Below are the code and all the weights of a small trained network. Each question names an input and a target symbol and asks about switching units off, where a switched-off unit gives its printed mean instead of its output.

import numpy as np


def w(rows, s, z=0):
    codes = np.array(rows[::2]) - 128.0
    scale = np.full(codes.shape[1], s)
    scale[-1] = z or s
    return codes * scale


def norm(h):
    return h / np.sqrt((h * h).mean(-1, keepdims=True) + 1e-5)


def f(y):
    return np.maximum(y, 0)


def softmax(a):
    e = np.exp(a - a.max(-1, keepdims=True))
    return e / e.sum(-1, keepdims=True)


def log_softmax(a):
    a = a - a.max(-1, keepdims=True)
    return a - np.log(np.exp(a).sum(-1, keepdims=True))


def net(x, mask):
    ids = ['ΨΩαβγδεζθλμξπσφ'.index(c) for c in x.split()]
    T = len(ids)
    res = E[ids] + P[:T]
    u = 0
    for l in range(2):
        r = norm(res)
        for j in range(3):
            rows = slice(3 * j, 3 * j + 3)
            q, k, v = (r @ M[l][rows].T for M in (Q, K, V))
            z = softmax(np.where(np.tri(T) > 0, q @ k.T / 3**0.5, -1e9)) @ v
            o = O[l][rows]
            res = res + np.where(mask[u + j], z, o[:, -1]) @ o[:, :-1]
        u += 3
        y = f(norm(res) @ A[l][:, :-1].T + A[l][:, -1])
        res = res + np.where(mask[u : u + 8], y, B[l][:, -1]) @ B[l][:, :-1]
        u += 8
    return log_softmax(norm(res)[-1] @ U[:, :-1].T + U[:, -1])


Q, K, V, O, A, B = {}, {}, {}, {}, {}, {}
E = w([
[219,116,132,146,219,187],'Ψ',
[167,76,215,224,30,172],'Ω',
[134,35,108,77,115,143],'α',
[30,113,59,145,152,150],'β',
[236,186,120,51,95,200],'γ',
[88,194,155,209,212,130],'δ',
[3,179,109,159,129,158],'ε',
[86,142,195,117,146,214],'ζ',
[138,211,165,72,74,186],'θ',
[63,144,140,53,76,235],'λ',
[66,237,116,134,81,120],'μ',
[170,176,62,64,42,121],'ξ',
[169,231,202,163,157,131],'π',
[88,111,147,55,118,254],'σ',
[41,161,164,130,133,200],'φ',
],0.0072)
P = w([
[85,192,207,4,208,90],'0',
[90,182,134,50,188,143],'1',
[103,177,104,84,163,168],'2',
[103,168,88,103,147,184],'3',
[105,157,76,119,140,189],'4',
[108,151,72,129,125,195],'5',
[104,141,71,136,112,201],'6',
[102,133,74,143,107,202],'7',
],0.0026)
Q[0] = w([
[215,68,112,133,115,66],'L0H0',
[209,137,193,152,95,115],'L0H0',
[143,136,99,204,153,87],'L0H0',
[88,153,160,142,89,11],'L0H1',
[79,144,206,77,143,192],'L0H1',
[188,167,166,69,95,142],'L0H1',
[92,138,127,136,118,147],'L0H2',
[135,145,142,109,118,123],'L0H2',
[112,138,165,80,162,86],'L0H2',
],0.012)
K[0] = w([
[223,76,62,91,179,96],'L0H0',
[196,204,141,83,184,160],'L0H0',
[136,139,121,198,201,85],'L0H0',
[68,240,65,84,143,83],'L0H1',
[83,118,254,146,104,199],'L0H1',
[220,150,170,79,65,141],'L0H1',
[89,142,149,152,117,139],'L0H2',
[146,148,141,112,120,146],'L0H2',
[104,143,114,104,174,136],'L0H2',
],0.0098)
V[0] = w([
[183,128,140,102,82,117],'L0H0',
[167,155,97,168,132,190],'L0H0',
[239,125,107,119,223,97],'L0H0',
[112,164,128,140,124,97],'L0H1',
[96,205,127,155,121,62],'L0H1',
[87,189,57,85,150,99],'L0H1',
[134,186,85,1,238,75],'L0H2',
[133,156,93,178,66,251],'L0H2',
[158,76,114,147,57,121],'L0H2',
],0.0066)
O[0] = w([
[181,181,76,190,141,166,109],'L0H0',
[63,146,93,96,106,121,157],'L0H0',
[85,65,78,150,89,249,43],'L0H0',
[126,134,93,123,98,186,80],'L0H1',
[132,143,68,101,61,225,25],'L0H1',
[85,112,77,209,178,212,138],'L0H1',
[137,154,80,141,254,2,253],'L0H2',
[95,209,112,118,104,247,225],'L0H2',
[161,129,59,203,92,140,53],'L0H2',
],0.0041,0.0039)
A[0] = w([
[131,162,96,96,161,29,2],'L0N0',
[108,103,190,100,174,84,102],'L0N1',
[214,98,160,125,174,114,129],'L0N2',
[210,49,135,141,50,27,150],'L0N3',
[187,71,172,198,73,102,115],'L0N4',
[137,77,94,2,93,143,167],'L0N5',
[136,95,187,216,11,160,191],'L0N6',
[113,27,119,185,142,158,157],'L0N7',
],0.008,0.00086)
B[0] = w([
[125,142,199,117,87,66,254],'L0N0',
[148,135,85,191,151,158,252],'L0N1',
[181,131,125,97,174,104,213],'L0N2',
[95,166,71,159,132,250,178],'L0N3',
[78,61,122,68,58,117,143],'L0N4',
[159,158,110,80,194,85,201],'L0N5',
[153,168,222,95,59,219,152],'L0N6',
[130,171,89,133,37,135,155],'L0N7',
],0.011,0.0049)
Q[1] = w([
[110,46,96,174,179,17],'L1H0',
[165,99,124,170,143,187],'L1H0',
[161,144,234,97,203,117],'L1H0',
[166,36,122,186,142,118],'L1H1',
[109,173,43,123,84,56],'L1H1',
[78,128,143,143,98,142],'L1H1',
[163,46,30,67,87,154],'L1H2',
[3,125,64,158,86,168],'L1H2',
[102,67,114,163,249,119],'L1H2',
],0.016)
K[1] = w([
[127,164,136,154,220,60],'L1H0',
[153,107,100,138,154,192],'L1H0',
[162,132,226,93,157,155],'L1H0',
[155,193,111,181,181,96],'L1H1',
[113,91,91,142,63,57],'L1H1',
[76,129,129,163,122,143],'L1H1',
[138,58,37,78,81,131],'L1H2',
[22,122,82,177,77,135],'L1H2',
[107,111,99,170,249,125],'L1H2',
],0.018)
V[1] = w([
[175,120,145,70,127,169],'L1H0',
[138,185,164,133,90,162],'L1H0',
[155,160,71,173,148,210],'L1H0',
[115,153,44,108,136,88],'L1H1',
[113,119,155,127,105,144],'L1H1',
[169,103,187,151,154,154],'L1H1',
[108,104,206,115,159,117],'L1H2',
[142,88,147,189,82,254],'L1H2',
[105,144,95,124,128,161],'L1H2',
],0.0087)
O[1] = w([
[66,147,153,214,120,107,137],'L1H0',
[140,23,110,173,168,87,158],'L1H0',
[63,78,141,78,31,96,118],'L1H0',
[122,181,211,95,231,158,151],'L1H1',
[169,96,101,153,109,121,108],'L1H1',
[68,141,91,113,68,117,124],'L1H1',
[190,120,178,164,118,165,147],'L1H2',
[150,255,150,56,189,67,12],'L1H2',
[155,92,143,122,86,102,119],'L1H2',
],0.0051,0.011)
A[1] = w([
[156,110,108,121,93,118,97],'L1N0',
[173,119,173,146,188,155,143],'L1N1',
[75,90,137,93,116,99,104],'L1N2',
[146,113,240,103,233,2,111],'L1N3',
[126,166,128,124,153,156,99],'L1N4',
[124,110,150,117,114,215,2],'L1N5',
[143,160,134,115,77,200,144],'L1N6',
[178,106,128,71,146,141,174],'L1N7',
],0.013,0.0025)
B[1] = w([
[155,161,148,116,155,141,136],'L1N0',
[113,171,170,89,75,170,247],'L1N1',
[125,101,146,80,142,118,131],'L1N2',
[91,147,178,187,253,54,229],'L1N3',
[155,101,132,122,89,148,160],'L1N4',
[162,131,38,122,128,152,149],'L1N5',
[91,135,151,139,179,132,141],'L1N6',
[100,124,152,169,136,142,162],'L1N7',
],0.018,0.014)
U = w([
[83,163,189,155,196,116,200],'Ψ',
[134,171,150,90,68,217,173],'Ω',
[122,107,24,135,194,182,166],'α',
[58,109,94,21,149,108,86],'β',
[254,122,130,156,168,149,1],'γ',
[95,110,93,187,102,117,47],'δ',
[47,79,125,109,83,104,57],'ε',
[173,79,137,184,105,136,80],'ζ',
[207,117,169,87,86,78,96],'θ',
[159,99,137,50,137,101,98],'λ',
[68,179,72,143,77,87,56],'μ',
[193,212,79,90,127,71,127],'ξ',
[165,120,123,184,95,117,83],'π',
[168,49,150,78,161,137,83],'σ',
[116,63,139,161,82,116,137],'φ',
],0.012,0.0027)

Each question gives the input, a string of symbols that net reads in full, and the target symbol t.
The units are the heads (3 rows each of Q, K, V and O) and the neurons (one row each of A and B). Each row of codes is followed by its name. A weight is (code - 128) times the scale printed after its matrix; where a second scale follows, it is the last column's (O, A, B and U).
mask holds one flag per unit, layer by layer, with each layer's heads first. A switched-off unit (its flag False) gives its mean, the last column of its rows in O or B, instead of its output. The means were averaged over made-up inputs and are rounded, as every weight is.
A unit's drop is (log p(t) with every unit on - log p(t) with that unit switched off) / (log p(t) with every unit on - log p(t) with every unit switched off).
The circuit of an input: a set's keep is (log p(t) with only the set's units on - log p(t) with every unit switched off) / (log p(t) with every unit on - log p(t) with every unit switched off). Starting from the 12 units with the biggest drops (on a tie, the unit counted first), units are removed one at a time, each time the one whose removal leaves the highest keep (on an exact tie, the one counted first), for as long as the keep stays at least 0.8.
units of the circuit, in order: the units of the circuit, biggest drop first
unit that matters most: the unit with the biggest drop
top k neurons: the k neurons with the biggest drops, biggest first
top k neurons in layer l: the k neurons of layer l with the biggest drops, biggest first
which heads matter: for each layer, one digit per head in row order, 1 if its drop is at least 0.15 and else 0, layers parted by /
input ξ ζ μ Ψ ζ φ ξ, target Ω: top 3 neurons	[L1N3, L0N5, L0N0]
input α Ψ α λ δ φ ξ Ψ, target Ω: which heads matter	110 / 000
input β Ψ φ Ω θ α δ ξ, target ξ: units of the circuit, in order	[L1H2, L1N3, L1N1, L0H2]
input ε μ σ Ω α θ, target θ: top 3 neurons	[L1N3, L0N6, L1N1]
input θ γ Ω α σ α δ μ, target μ: which heads matter	111 / 111
input β σ μ γ θ γ, target Ω: units of the circuit, in order	[L1N3]
input δ ξ β φ δ, target Ω: top 3 neurons	[L0N0, L1N3, L0N5]
input λ Ω λ γ β φ φ β, target β: which heads matter	001 / 001
input α ε γ γ, target Ω: top 2 neurons	[L0N3, L1N3]
input γ γ α θ ξ θ α γ, target α: units of the circuit, in order	[L0H0, L1N5, L1H0, L1N1]
input ξ σ ξ α α α ξ ξ, target β: which heads matter	111 / 101
input α Ψ θ φ α ξ ξ, target Ω: which heads matter	111 / 011
input α α μ λ σ μ, target Ω: top 4 neurons	[L0N0, L1N3, L0N1, L0N3]
input Ω ξ ξ σ, target σ: top 2 neurons	[L0N5, L1N1]
input ξ ζ μ θ θ, target Ω: top 2 neurons	[L0N1, L0N0]
input θ ξ α λ σ γ π σ, target Ω: which heads matter	001 / 000
input α α φ φ, target Ω: unit that matters most	L1N3
input γ α ξ Ω π α θ θ, target θ: top 2 neurons	[L0N6, L1N3]
input π γ ξ φ δ Ψ ξ ξ, target α: top 3 neurons in layer 0	[L0N0, L0N2, L0N1]
input α φ μ μ φ, target Ω: which heads matter	111 / 000
input φ π σ α α π, target Ω: units of the circuit, in order	[L1N3, L0H0, L0H1]
input θ α α λ Ψ σ θ, target Ω: which heads matter	111 / 100
input σ α ξ λ φ φ π φ, target α: unit that matters most	L0H2
input α μ ε δ δ Ψ Ψ, target Ω: which heads matter	110 / 110
input μ Ψ α θ α, target Ω: which heads matter	011 / 000
input α ζ θ α, target Ω: which heads matter	111 / 000
input ζ γ Ψ ξ α β μ β, target Ω: which heads matter	110 / 110
input α σ α δ Ψ γ δ, target Ω: top 4 neurons	[L1N3, L0N0, L0N3, L0N7]
